Here is a tiny trained network, its code and every weight. The questions are about switching its units off for an input and a target symbol, where a switched-off unit gives its printed mean instead of its output.

import numpy as np


def w(rows, s, z=0):
    codes = np.array(rows[::2]) - 128.0
    scale = np.full(codes.shape[1], s)
    scale[-1] = z or s
    return codes * scale


def f(y):
    return y / 2 * (1 + np.tanh(0.7978845608 * (y + 0.044715 * y**3)))


def softmax(a):
    e = np.exp(a - a.max(-1, keepdims=True))
    return e / e.sum(-1, keepdims=True)


def log_softmax(a):
    a = a - a.max(-1, keepdims=True)
    return a - np.log(np.exp(a).sum(-1, keepdims=True))


def net(x, mask):
    ids = ['ΠΣΦΩαγδεζηθμξτψ'.index(c) for c in x.split()]
    T = len(ids)
    res = E[ids] + P[:T]
    u = 0
    for l in range(2):
        q, k, v = (res @ M[l].T for M in (Q, K, V))
        z = softmax(np.where(np.tri(T) > 0, q @ k.T / 3**0.5, -1e9)) @ v
        res = res + np.where(mask[u], z, O[l][:, -1]) @ O[l][:, :-1]
        u += 1
        y = f(res @ A[l][:, :-1].T + A[l][:, -1])
        res = res + np.where(mask[u : u + 8], y, B[l][:, -1]) @ B[l][:, :-1]
        u += 8
    return log_softmax(res[-1] @ U[:, :-1].T + U[:, -1])


Q, K, V, O, A, B = {}, {}, {}, {}, {}, {}
E = w([
[138,150,124,107],'Π',
[120,129,137,121],'Σ',
[134,176,113,103],'Φ',
[159,148,128,105],'Ω',
[189,130,135,115],'α',
[87,114,134,138],'γ',
[164,136,112,124],'δ',
[109,95,145,145],'ε',
[109,153,134,118],'ζ',
[167,150,127,119],'η',
[104,133,109,125],'θ',
[86,139,107,163],'μ',
[254,177,122,98],'ξ',
[107,122,135,94],'τ',
[139,146,94,185],'ψ',
],0.015)
P = w([
[104,177,47,101],'0',
[177,219,251,233],'1',
[102,39,129,35],'2',
[176,203,67,131],'3',
[161,235,243,233],'4',
[96,43,132,35],'5',
[173,186,65,131],'6',
[161,235,237,246],'7',
[100,40,130,39],'8',
[178,177,76,127],'9',
[154,230,232,253],'10',
[97,40,130,38],'11',
],0.0066)
Q[0] = w([
[121,244,135,182],'0.h0',
[140,19,133,97],'0.h0',
[116,253,120,165],'0.h0',
],0.0072)
K[0] = w([
[103,250,154,188],'0.h0',
[141,1,81,49],'0.h0',
[119,237,165,194],'0.h0',
],0.0074)
V[0] = w([
[167,188,125,254],'0.h0',
[97,112,78,73],'0.h0',
[132,112,197,189],'0.h0',
],0.0096)
O[0] = w([
[149,254,124,240,253],'0.h0',
[108,61,59,84,68],'0.h0',
[116,148,219,199,149],'0.h0',
],0.0074,0.0021)
A[0] = w([
[134,154,24,77,254],'0.n0',
[2,42,184,141,129],'0.n1',
[150,243,177,188,225],'0.n2',
[190,62,195,54,121],'0.n3',
[24,43,166,131,107],'0.n4',
[2,92,49,132,172],'0.n5',
[88,201,230,167,250],'0.n6',
[52,20,108,46,108],'0.n7',
],0.0082,0.0018)
B[0] = w([
[134,130,52,106,157],'0.n0',
[58,255,179,175,150],'0.n1',
[123,61,144,119,246],'0.n2',
[217,153,229,159,148],'0.n3',
[52,201,185,171,150],'0.n4',
[84,117,77,147,157],'0.n5',
[169,67,113,129,211],'0.n6',
[75,55,152,117,191],'0.n7',
],0.0093,0.013)
Q[1] = w([
[98,185,84,43],'1.h0',
[140,142,194,225],'1.h0',
[83,187,123,1],'1.h0',
],0.0064)
K[1] = w([
[134,127,227,201],'1.h0',
[113,238,2,143],'1.h0',
[152,188,230,158],'1.h0',
],0.0048)
V[1] = w([
[105,38,188,103],'1.h0',
[60,1,106,177],'1.h0',
[117,105,42,119],'1.h0',
],0.0067)
O[1] = w([
[173,95,2,103,160],'1.h0',
[173,167,42,175,254],'1.h0',
[139,199,151,149,207],'1.h0',
],0.0083,0.0071)
A[1] = w([
[198,104,119,136,163],'1.n0',
[132,157,191,140,4],'1.n1',
[83,96,130,145,186],'1.n2',
[153,13,154,118,105],'1.n3',
[173,159,54,141,60],'1.n4',
[125,124,74,131,170],'1.n5',
[166,111,111,33,176],'1.n6',
[112,82,86,9,95],'1.n7',
],0.012,0.0031)
B[1] = w([
[72,183,77,145,254],'1.n0',
[134,50,165,101,172],'1.n1',
[119,191,116,136,193],'1.n2',
[47,143,71,1,232],'1.n3',
[192,128,163,86,229],'1.n4',
[164,71,134,106,211],'1.n5',
[129,183,232,107,174],'1.n6',
[115,64,201,214,213],'1.n7',
],0.0099,0.0079)
U = w([
[100,56,109,200,111],'Π',
[73,225,101,139,112],'Σ',
[196,69,201,159,31],'Φ',
[134,143,157,109,124],'Ω',
[100,166,114,33,140],'α',
[105,173,62,139,253],'γ',
[143,85,178,121,94],'δ',
[71,160,2,76,71],'ε',
[148,194,150,109,171],'ζ',
[130,96,140,91,98],'η',
[165,148,145,247,165],'θ',
[112,161,202,167,93],'μ',
[128,115,158,89,49],'ξ',
[193,85,61,95,168],'τ',
[121,146,118,126,193],'ψ',
],0.0084,0.0034)

Each question gives the input, a string of symbols that net reads in full, and the target symbol t.
The units are the heads (3 rows each of Q, K, V and O) and the neurons (one row each of A and B). Each row of codes is followed by its name. A weight is (code - 128) times the scale printed after its matrix; where a second scale follows, it is the last column's (O, A, B and U).
mask holds one flag per unit, layer by layer, with each layer's heads first. A switched-off unit (its flag False) gives its mean, the last column of its rows in O or B, instead of its output. The means were averaged over made-up inputs and are rounded, as every weight is.
A unit's drop is (log p(t) with every unit on - log p(t) with that unit switched off) / (log p(t) with every unit on - log p(t) with every unit switched off).
The circuit of an input: a set's keep is (log p(t) with only the set's units on - log p(t) with every unit switched off) / (log p(t) with every unit on - log p(t) with every unit switched off). Starting from the 12 units with the biggest drops (on a tie, the unit counted first), units are removed one at a time, each time the one whose removal leaves the highest keep (on an exact tie, the one counted first), for as long as the keep stays at least 0.8.
units of the circuit, in order: the units of the circuit, biggest drop first
k most important neurons: the k neurons with the biggest drops, biggest first
top k neurons in layer l: the k neurons of layer l with the biggest drops, biggest first
input Π θ θ γ, target τ: units of the circuit, in order => (0.h0; 1.h0; 1.n4; 0.n7)
input ε α α Σ δ Φ ε δ, target ε: 4 most important neurons => (0.n2; 0.n6; 1.n3; 0.n1)
input ε η γ ψ ε θ ζ, target τ: top neuron in layer 1 => (1.n4)
input ε θ θ ε α θ δ θ Π ε, target τ: units of the circuit, in order => (0.h0; 1.h0)
input θ θ Π Ω δ, target θ: units of the circuit, in order => (0.h0; 1.n3)
input θ ζ θ θ θ α Π, target τ: units of the circuit, in order => (1.h0; 1.n4; 0.n1)
input ε ψ δ θ θ Ω δ, target τ: units of the circuit, in order => (1.h0; 0.n1)
input θ θ ξ Φ θ, target θ: 3 most important neurons => (1.n3; 0.n0; 0.n7)
input γ θ ε γ, target τ: units of the circuit, in order => (0.h0; 1.h0; 1.n4)
input τ γ θ γ ψ γ Π Σ, target τ: 2 most important neurons => (0.n7; 0.n6)
input ζ θ θ ζ Π Π α Φ θ, target Π: units of the circuit, in order => (0.h0; 1.n7)
input ε γ θ θ θ Ω ε Π, target ε: 3 most important neurons => (0.n2; 0.n6; 1.n3)
input η θ ξ θ ξ θ Φ Ω ε, target μ: 3 most important neurons => (0.n1; 0.n4; 0.n3)
input ε Π Π τ ε, target ε: 2 most important neurons => (1.n3; 0.n6)
input θ η θ α ζ, target θ: top 3 neurons in layer 0 => (0.n7; 0.n0; 0.n5)
input θ Σ γ τ γ μ τ, target Φ: 2 most important neurons => (1.n7; 1.n3)
input θ θ γ ε ε, target θ: 3 most important neurons => (0.n7; 0.n0; 0.n5)
input θ θ γ ζ, target τ: top 2 neurons in layer 0 => (0.n3; 0.n7)
input ε θ α δ ε θ Π, target τ: units of the circuit, in order => (1.h0; 0.n1)
input α γ γ γ γ θ Ω ε μ, target ε: units of the circuit, in order => (0.h0; 1.h0)
input θ θ θ Ω ζ θ θ ψ ξ, target ζ: 3 most important neurons => (0.n3; 1.n6; 1.n0)
input α θ ε Φ, target τ: top 3 neurons in layer 1 => (1.n4; 1.n5; 1.n2)
input ε θ α θ Π, target ε: 3 most important neurons => (0.n6; 0.n2; 1.n3)
input ε θ θ θ θ ζ ε α Φ, target Φ: top neuron in layer 0 => (0.n2)
